In the rows, 128 means zero.
[152 159 148 152 104 139 127 152 117  65 169 126 143 128 132  55 135 162
 139 134 112 100  41 127 153 139 156 160 138 126  69 110 142 124  87 160
 173 138 123 162 141 116 156 128 102 156 126 113] => j_808
[118 124 144 209  72 171 148 122 134 136  97 152 119  94 133 133 147  93
 167  95 116  90 121 107 149 128 109 103 132 102 114 117 180 167 141  98
  89 136 143 139 100 184 110  62  87 102 116 139] => j_165
[208 155  83 154 127 150 114 122 133 107 118 135  56 170 111 155 102 156
 139 125 121 101 107 124  99 133  80 143 149 116 107  63 116 165  82 156
 131 178 198 142 127 117 121 129  44 124 138  95] => j_974
[164 140 150 119 125 112 207 157 173 202 167 165  97 123 124 123 108 165
  92 127 152  99 123 136 125  82 195 137 126 119 101 125 110 125  96 131
 122  89 120 145 104 167  92 106 141 109 133  92] => j_165
[110 105 155  98 104 103 124 133 114 176 138  85 119  87 100  99 119 124
 163 107 107 111  57 143 111 134 114 134  78 115 121  90 102  66 137 161
 151 153 159 140 127 117 136 136 114 166 154 157] => j_779
[121 145 145  97 139  99 189 210 179 144 203 178  65 111  92 134 108 151
  74 123 146  83 138 152 144  77 192 156 103 107  87 125  87 122  90 123
 138 125 115 125  80 160 113 149 174 117 134  92] => j_165
[165 142 136 142 105 158  93 136  95 131 118 141 162 128 154  93 130 161
 106 145 121 126  88 119 143 141 120  94 105 118 109 116 174 184  96 164
 136 119  76 156 141 154 122 111 109 132 104 112] => j_813
[135 141 149 171 157  92 191  53 139 124  76 103 126 121 179 100 150 148
 169 132  95 152 128 100 111 151 166  72  61 136 145 115 192 176 140  97
 113 137 173 157 128 133 125 122 129  69 143 204] => j_950
[116 111 142 115 128 124 186 187 108 163 181 169 100  93 116  99 122 143
  80 104 121 100 100 150 119  85 182 159 124 130 105 108 106  80  78 121
 123  74 107 156  90 158 122 102 144 126 134 114] => j_779
[ 98  94 167 121 110 124 122 103 128 186 104  94 115 115 130 126 122  88
 179  91 112 120  55 122 118 104 108 126  78 132 132 102 141 104 152 130
 139 157 155 137 127 120 141  94 115 160 156 138] => j_808
[208 152  70 171 124 130 114 117 121  74 110 140  92 187 133 143 127 154
  98 125 129 150  99 121 129 130 124 117  93 137  72 102 130 123 110 123
 182 171 188 120 107 113 100 141 102 132 129 118] => j_813
[157 164 144 155 103 152 127 154  89 100 175 137 163 129 149  80 153 152
 148 128 135 107  80 147 140 158 117 130 153 124  99  99 189 207 109 128
 167 131  79 145 155 134 148  95  94 123 100 138] => j_950
[ 82  89  56  39  92  80  96 104  83 111 138 124 148 170 169 175 103 138
 128 118  89  70 130 195 139 114  86 120 159 104 107 109  48 131 138 118
 118 124 144 103 140  73 156 140 162 109 124  98] => j_974
[201 133  95 183 135 150 142 151 151  72  95 156  82 161 125 118  98 145
 148 132 147 159 104 113  97 113  89 117 102 101  93  43 150 137 109 102
 137 173 210 140 123 129  72 116  85 128 123 139] => j_675
[147 181 124 151 115 141 132 133  84 101 124 109 141 149 145 117 139 164
 125 127 112 124  66 145 156 171 109 118 173 122 140 131 150 164 106 152
 138 130 104 150 139 155 164 120 113 118 102 118] => j_813
[175 172 116 145  99 153 102 131 108  65 134 117 140 138 143  94 129 181
 141 127 108 130  51 143 145 150 107 111 187  89  99  98 145 139 108 166
 131 149 126 147 110 138 163 120 109 143  87 121] => j_675
[163 156 144  92 164 111 176 157 156 178 163 150  69  92  96 117 101 145
  82 138 120  91 123 161 147 114 181 148 145 113 118 117  96 112 107 181
 113 126 109 147  78 171 127 109 130  95 146  91] => j_974
[152 164 162 158  86 164 105 128 119  92 139 133 131 120 126  91 165 151
 142 125 114 122  80 129 148 158 127 159 155 139 104 128 179 150 130 155
 138 141 119 133 140 154 172 112 109 135 116 119] => j_165
[104  74  65  92 112 112  77 107 120  91 120 121 195 144 166 150 106 145
 138 112  66  78 112 173 150 123 101 154 183 118 146 125  88  92 157 116
 107 130 185 121 135  98 119 131 141 122 117 125] => j_210
[192 152  93 155  99 145  98 132 143  90 127 129  77 161 135 115 117 141
 136 125 107 101 132 147 131 153 109 129 138 114 115  80 150 163 123 131
 147 160 193 112 137 115 113 121  87 129 133 139] => j_500
[145 107 119 162 101 146 107  83 126 200 119  87 102  84 133 125 133 108
 155  90 117 143  88 134  98 111 106 126  43  88 125  96 125  68 153  89
 120 139 145 159  96 145  98 101  97 145 141 160] => j_210
[159 159 126 188 124 110 182  87 118 123  97 129  78 103 120  91 133 120
 164 122  88 128 101 109 122 161 117  80  51 130 167  78 172 196 100 135
 127 149 197 144 165 143 101 101  91  92 141 204] => j_974
[103 138  86 133 127 104 123 142 147  56 171 143 192 143 139 134 122 140
 139 150 161 113 183 144 175  99 156 111 160 119  81 121  43 107 113 121
 173  97 140  67 140 114 169 130 159 140 126  99] => j_974
[118 130 100 125 164  77 149 126 128  93 145 140 188 148 121 134 128 145
 107 142 145  91 130 160 204 130 151 129 208 141 131 143  81 100 141 159
 166 117 148  85 153 123 174 117 145 126 133  95] => j_210
[158 175 137 139 109 169 108 140  77 111 137 113 111 124 127  98 157 147
 122 136 115 110  52 151 157 174  84 135 143 107 131 108 169 190 103 163
 130 158  97 142 146 155 135 119 103 120 116 114] => j_165
[137 130 130 101 116 135 192 193 139 156 203 165 122 130 119 112 107 169
  82 122 143  83 137 163 137  89 186 158 161 126  90 114  92 120  79 136
 130  80 126 137  87 171 102 107 163 130 130  91] => j_779
[112  80 125 130  86 106  73  86 129 183 139 117 115 106 117 160 132 114
 197 118 100 149  70 123  94 119 106 109  84 111 123 118 111  85 117 147
 116 155 162 139 141 102 130 101 103 156 134 152] => j_413
[123 143 141 164  85 158 120 130 130  79 118 145 109  93 158 122 129 119
 160  99 136  86 135 137 165 134 147 115 102  88  97  97 158 162 132 115
 141 129 121 111 119 156 130  80 122 128 132 119] => j_675
[143 166 131 135 114 174 134 153  96 117 172 116 146 114 142  76 144 181
 127 119  97  91  77 146 153 179 128 143 136 113 124 109 176 185  78 149
 153 146  98 165 141 111 141 131  81 131 115 144] => j_210
[ 98 121 124 181  75 159 124 116 115 112  91 138 118 101 177 115 139 102
 159  95 123  91 112 127 164 127 146 124 125 102 118 108 186 152 137 103
  91 121 141 125 106 152 117  89 126 126 126 134] => j_500
[160 144 144  89 140 121 190 177 152 180 176 142  77 122 114  82 119 165
  67 125 119  86 127 157 140 103 213 161 154 113 103 132 103  99  95 145
 125  86 126 153  98 162 103 119 142 119 135 107] => j_779
[158 154 118 156 130 111 190  79 130 138  96 135  84 122 178  89 132 136
 119 135  89  85 151 149 152 162 172 100  70  98 144  82 193 185 114 129
 128 125 163 140 156 103 140  98  77  78 132 206] => j_210
[ 91  71  75  83 111 110 111 120  92 142 131 141 163 131 152 170 116 129
 122 106  78  84 108 177 127 118  94 153 179 122 133 139  77 102 126 102
 112 125 171 142 153  94 129 120 140 106 132 121] => j_210
[139 138 182 195 140 108 201  77 118 131  58 120 126 133 182  74 143 147
 138 137  85 157 142 113 122 144 193  62  96 134 148 120 203 173 106 112
 118 132 174 164 153 127 110 105 116 104 137 174] => j_950
[120 144 147 169 147 104 200  61 131 102  85 119 102 120 201  76 156 122
 163 141 106 121 140 121 145 144 166  96  65 133 135  93 200 174 127 105
 134 135 179 140 167 140 147 105 117 100 162 211] => j_675
[147 165 160 189 133  74 168  68 125 135  68 108 115 123 160 105 140 138
 157 151  91 143 129 110 124 164 160  61  93 114 180 108 174 174 118 137
 115 127 188 147 141 138 107 120 131  88 127 186] => j_413
[130 182 164 156 137 100 184  85  95 120  82 100 108 103 153 101 130 137
 166 134  77 136 122 127 131 180 154  91  82 108 170 108 177 223 128 143
  96 133 179 141 163 130 158  93 122  75 139 178] => j_779
[111 114 153 141 152 105 148 165 110 136 145 146 166 145 127 109 121 128
 108 140 150  95 169 148 181 127 167 139 193 128  96 103 106 119 120 164
 178  86  98  80 129  86 178 109 135 144 131  60] => j_808
[218 156  87 128 140 149  83 126 163  37 126 167  72 162 102 123 112 122
 118 123 163 133  77 145 115 111  86 111 156 135  86  75 140 103 109 145
 166 204 159 115 126 112 111 130  44 155 132 105] => j_500
[135 148 115 163  67 172 133  96 135 164 105 157  98  89 111 149 146  95
 158  93 132  69 124 139 153 147 100 160 117  95 113 114 154 162 142 110
  90 118 146 108 123 179 128  78  70 113 147 121] => j_950
[109 121 158 124 107 115 102 128 117 198 106  85  83  79 125  95 110  82
 172  99 106 111  54 138  96 137 108 122  75 102 140  79 151 107 159 139
 110 155 146 149 121 116 120 100 100 147 151 176] => j_500
[138 126 163 147 100  69 121  88 146 227 117  95  41 104  93  97 126  80
 174 133 110  93  70 115 115 144 114 135  41 109 161 102 181 128 170 140
 122 157 133 152 175 144 127  90  67 123 159 167] => j_974
[103  94  70  99  86  93 130 105 105 132 139 117 127 149 173 144 110 125
 154 110  90 104  96 156 126  99 121 139 158 113 119 113 102 106 137  82
 110 129 176 140 144  91 129 120 152 115 133 118] => j_974
[121 137 158 128 134 103 202 169 137 157 178 164  71 125 129  99 129 133
  90 112 109  94 123 160 139  97 197 144 121 135 110  90 126 132  96 116
 149 110 131 144  64 160 110 105 156 126 139 127] => j_808
[147 149 167 120 141 115 178 156 154 169 180 153  60  94 124  97 128 148
  86 117 146  72 119 159 130 113 189 158 140 106  99 109 136 113 110 148
 117 100  82 154  75 193 130 110 141 104 140 111] => j_450
[149 173 146 130  82 154 119 138 105 122 146 137 142 142 113 127 133 163
 127 112 123  90  54 141 128 162 100 121 120 102 103 101 150 189  74 179
 130 110  94 142 112 117 128 116 132 113  95 106] => j_450
[197 159  88 147  99 136 102 131 149 108 138 155  38 147 146 154  99 139
 117 135 155 136 130 141  84 130 108 107 108 109 116  82 120 153  76 138
 156 138 125 111 121 139 120 141  76 140 116 142] => j_950
[127 132 116 154  81 162  99 132 123 146 120 147 122  93 126 150 132  97
 152 105 125  89 102 122 130 131  96 140 114  99 128  93 159 168 130 108
 114 128 132 130 101 161 112  89 120 102 124 125] => j_813
[112 118 111 168 150 131 108 146 120  65 132 162 229 166 128 165 137 126
 111 148 164 114 167 141 192  94 134 128 204 146  97 120  86  86 125 146
 147 117 145  59 117 125 169 111 117 164 123  61] => j_165
[114  91  59  59 104  93  87 114 125 131 138 113 115 151 160 160  92 143
 120 112  87  56 119 174 141 104  82 136 125  95 149 125  69 113 160 103
 105 115 135 105 150 141 139 127 134  97 124 123] => j_974
[115 126 116 197  74 126 110 107 149  68 129 158 152 128 122 138 128 107
 162 127 135  94 105 117 164 104 148 138 129  99 110 121 152 118 121 100
 105 151 174 122 109 158  98 104 108 149 130 101] => j_808
[117 129 146 166 147  59 205  67 126 114  88 119 134 138 201  98 119 165
 175 139  99 136 118 135 138 113 164  61 102 119 147  82 173 177 112 127
 110 136 168 140 156 134 143 119 125 113 118 167] => j_974
[120 123 123 224  73 122 165 111 144 107 126 145 180 134 168 136 129 116
 183 112 132  90 122 105 171  94 168 122  88 115  84 113 144 126 129  88
 130 121 171 131 115 141 113  73  79 123 125 126] => j_974
[100  88 164  97  96 100  97 126 131 208 107 100  83  84 102 121 129 117
 169  88 111 116  53 128 102 136 148 142  40 106  96 106 125  55 149 150
 129 132 150 146 137 102 111 133 133 166 164 153] => j_450
[199 169 108 161 115 136 117 169 134  99 136 154  33 161 104 148 104 142
 123 128 141 122 106 138 113 148 103 131  74 126 105  62 162 160  88 154
 161 155 179 115 135 141 121 120  84 125 143 121] => j_779
[134 209 167 100 108 138 122 167  80  88 183 116 123  90 103  78 149 131
 131 131 134 107  23 151 151 179 122 168 104 131  98 125 173 176 104 170
 185 136  66 135 163 115 186 128 136 123 133 118] => j_779
[131 142 116 147 127 123 140 159 121 118 132 122 147 140 127 127 132 106
 123 141 148 115 193 153 191 132 138 146 172 115 109 121  91 128 175 107
 171  94 135  78 132 142 165  95 155 126 134  92] => j_779
[137 168 144 164 135  99 203  82 124 145  76 122  99 116 163 107 112 111
 148 141  95 139 101 112 110 150 137  27  82 121 173  97 175 211  95 125
 106 148 176 150 132 135 100  95 111  78 146 197] => j_950
[198 124  89 160 129 160 128 112 156 140 123 152  71 150 113 149 109 138
 125 131 142 123 104 114 116 131  62 133 103 123 132  93 143 170  86 145
 150 195 168 140 140 133  99 130  49 125 134 123] => j_210
[129 160 119  71 101 115 190 168 160 215 209 171  47  80 113 131 104 129
  81 145 137  71 141 165 130 109 207 142 150  96 113 131 105 134  55 157
 116 108 118 155 100 152 117 118 169 117 154 129] => j_413
[ 80  77 172 142 107  78 116 106 113 190 122  80 105 115 147 110 155 121
 177 104 112 131  95 132 107 114 165 128  58 104  78 112 109  49 163 122
 145 133 170 125 121 102 144 119 133 159 144 175] => j_413
[ 80  87  83  99  92  94 116 110 111  89 135 125 160 156 196 143 130 144
 147 120  88  73 121 177 158 112 122 147 155 123 120 127  59 119 125 101
 126 109 181 115 148 114 139 134 171 115 138 123] => j_500
[153 193 163 140 113 161 127 136 109 119 159 100 112 114 124  97 159 138
 148 140 119 125  78 141 161 183 133 136 177 121 120 149 168 174 109 177
 142 155 110 160 137 150 160 110 135 111 126 115] => j_413
[136 113 178 116 121 103 188 173 165 164 176 174 102 134 104  72 118 165
  85 129 141  91  86 130 130  60 195 138 153 112  73  97 115  94  80 137
 129 123 149 142  92 153 104 117 142 133 139  65] => j_813
[146 118 148 111 136 100 186 173 150 202 168 154  64 102 109 109 124 146
  83 134 126  99 135 146 135 109 206 163 130 103 104 125 101 105 109 134
 135 114 108 170  85 159  98 120 154 102 135 107] => j_813
[145 139 131 198 122  82 180  53 115 135  61 128 133 133 180  85 157 122
 157 147 100 139 140 115 149 146 151  75  61 116 161  92 190 213 137  99
 110 123 174 154 149 132  79 109 128  94 122 187] => j_500
[204 163  86 132 139 171 150 101 157 108 115 133  80 159 125 151 122 127
 129 132 137 126 124 130 135 136  76 148 100 130 108 102 126 130 102 132
 139 171 160 134 121 136 127 147  23 127 154 109] => j_779
[103 144 116 133 135  86 142 153 116 121 175 144 169 155 112 135 145 133
 100 146 161  94 183 152 178 140 200 137 169 134 101 131  85  85 124 141
 166  82 131  88 114 112 168 126 150 129 146 107] => j_808
[132 123  74 116 119  78 106 128 128 114 157 110 149 161 182 144 101 161
 120 126  81  66 125 187 153 103 146 156 174  92 117 122  85  84 135 105
 130 122 180 112 133 123 133 133 132 149 131 118] => j_675
[199 122 118 148 137 165 148 106 168  90 130 142  69 175 139 138 118 128
 136 106 134 108  99 146 100 131  83 148 148 146 109  89 142 116 100 150
 157 169 154 134 122 122 121 110  50 113 124 140] => j_450
[132 152 149 181 167 107 210  69 111  91  55 103 114 138 178 100 143 130
 145 142  84 128 127 112 146 156 164  72  94 143 183 108 188 211 110 127
 116 147 197 148 150 134 122 111 134  82 146 193] => j_950
[110 145  91 135 140 107 116 136 161  76 135 144 183 147 145 139 124 121
 127 165 154 132 181 147 165 111 143 119 182 121  86 117  60  70 126 118
 161  97 145  73 123 120 181 143 136 143 134 104] => j_813
[196 168 106 151  95 127 118 120 150 118 122 134  26 143 125 126 100 137
 153 128 152 175  88 135  85 158 104 113  88  98 108  69 153 127 117 138
 129 158 153 136 132 130 112 131  93 130 131 143] => j_450
[122 121  90 142 138 122 144 117 130 163 100 136 189 139 130 141 135 113
 134 127 136 132 138 136 182 121 121 129 215 138 141 124 106 117 164 120
 143 114 187 111 140 125 157  84 162 119 134 106] => j_210
[149 148 113 100 152 130 198 179 179 139 184 176  69  95 101 128 115 153
  92 132 130  70 147 160 160 100 175 164 129 107 116 113 111 120  94 118
 130 113 142 131 106 182 122 121 146 102 150 128] => j_413
[198 144  88 190 104 131  60 115 175 103 105 167  59 136 135 166 121 128
 161 131 150 184 122 137  98 115 118  84 107  95  89  79 161  85 117 120
 136 171 200 107 118 158 106 104  87 139 123 144] => j_413
[138 164 108  93 125 128 181 158 141 143 203 158 103 109 139 124 117 146
  85 132 143  78 112 157 167 100 197 138  80 128  94 119 135 154  87 137
 133 101 109 130  84 182 110  99 168 112 154 118] => j_779
[172 168 127 120 109 130 125 136 113 159 166 118  78 113 126  75 158 170
 108 136 109 111  71 183 155 163 145 131 181 114 122 113 183 126 113 161
 146 135  91 158 147 175 146 115 139 140 124 130] => j_165
[127 152 167 142 143  86 201  90 116 118  99 116 109 112 134  61 116 128
 124 120  99 125  93 149 125 147 155 112 110 117 154  98 154 121 117 147
 141 169 183 141 152 103 152 130 116 112 143 173] => j_808
[167 167 131 135 137 137 180 178 152 146 158 167  66 125 119 109 108 146
  52 139 127  95 117 159 169 105 192 154 131 134 122 124 147 117 106 151
 105  98  95 153  79 210 104  95 154 122 136  86] => j_165
[140 161 184 217 148 106 192 102 108  95  81 111 128 123 163  63 140 139
 142 140  95 127 140 136 149 167 162  81 112 103 129  95 161 137  94 161
 130 134 188 134 147 119 132 120  93 100 129 158] => j_413
[181 126  89 165 134 160  95 141 143  53 107 158 119 158  99 114 105 118
 106 125  97 128 115 134 129 142  83 146 154 149 106 110 152 109 118 135
 164 210 204 119 126 113  94 140  70 156 133 134] => j_808
[ 96  77  88 123  93  84 101 126  89 130 121 115 151 155 157 141 113 134
 159 106  65  64  87 160 152 110 112 140 170  98 117  87 110 127 158 106
 119 130 186 108 136  87 133  93 136 120 117 114] => j_974
[150 148 168 203 130  98 217  70 111 131  87 106 106 126 163  59 149 117
 170 125  99 166 132 105 126 133 170  81  65 127 137  86 214 191 138  93
 113 119 196 142 156 129 106  96 123 114 136 178] => j_779
[168 183 125 120  82 141 125 130 100 104 169 132 101 128 120  80 146 126
 116 130 112  84  64 148 139 193 145 178 158 135  91 130 164 139 110 165
 164 116  92 147 139  91 134 111 100 120 126 137] => j_675
[173 133 103 194 120 126  95 131 142  41 107 156 127 151 150 104  95 135
 141 130 135 119  95 129 134 120 123 129 104 114  77  67 165 107 132 121
 176 167 163 108 135 110 141  97  58 145 125 130] => j_808
[193 176  86 168 133 149 111 129 152  70 114 147  76 161 126 109 113 144
 117 129 141 119 135 150 131 140 114 147 141 114  98  79 139 114 116 123
 135 163 158 132 124 128 134 132  39 150 138 110] => j_500
[ 96 123 132 164  73 137 124 106 113 122 120 158 159 109 151 141 149  84
 155 104 147 101  88 145 179  93 139 133 106  96  80 122 157 126 131 113
 112 144 146 118 117 152 131  67 120 130 130  87] => j_779
[117 133 116 133  54 191 117 104 130 139 111 129 103  97 128 115 133 103
 134 103 134  87 129 126 137 128 112 152 108  81  83 114 146 126 145 108
  95 145 148 113  89 155 136 102  94 131 143 127] => j_779
[155 150 130 139  81 153  98 124  90 124 150 113 153 142 143 102 145 158
 133 123  95  90  68 141 132 149 114 161 174 125  90 119 153 161 113 147
 142 131 136 144 135 129 149 115 109 140 118 109] => j_813
[109 141 119 108 132  83 124 142 113 144 154 121 147 141 124 143 112 115
 119 148 150 103 151 164 168 132 163 177 151 114 102 136  87  97 153 156
 145  88 107  82 149  93 200 109 136 137 136  82] => j_779
[114 117 106 132 156  90 144 142 157 140 156 139 200 131 143 154 105 143
 136 153 133 102 186 144 163 103 164 123 216 113 116 129  82 105 134 124
 135  96 147 108 113 128 176 114 157 113 134  94] => j_808
[139 165 136  71 124 141 189 180 154 195 176 151  55  87 121 110 112 161
  81 115 137  74 121 172 126 138 183 144 156 108 117  95 119 134 105 151
 124  86 104 137  61 174 126 113 153  96 135 153] => j_210
[113 104  77 108 104 127  94 140 117  57 129 134 121 147 161 118 114 123
 127 108  94  64  76 157 161  92 107 163 115 103  88  81 124  73 140  89
 127 121 182  88 137 100 146 128 120 141 143 115] => j_413
[168 173 112 120  95 190 128 134 103  79 130 137 105 122 145  87 137 167
 125 130 121  89  58 159 143 164  98 122 141  92  79  71 162 182  83 145
 138 143 103 162 117 136 124 117  78 127 116 132] => j_210
[134 117 147 127 100 127  84 113 126 174  95 109  75  96 105 150 109  99
 170  93 114 100  61 123 102 109 107 116  68  96 134  89 133 122 142 163
  94 129 152 128 131 142 132  80 104 127 129 138] => j_974
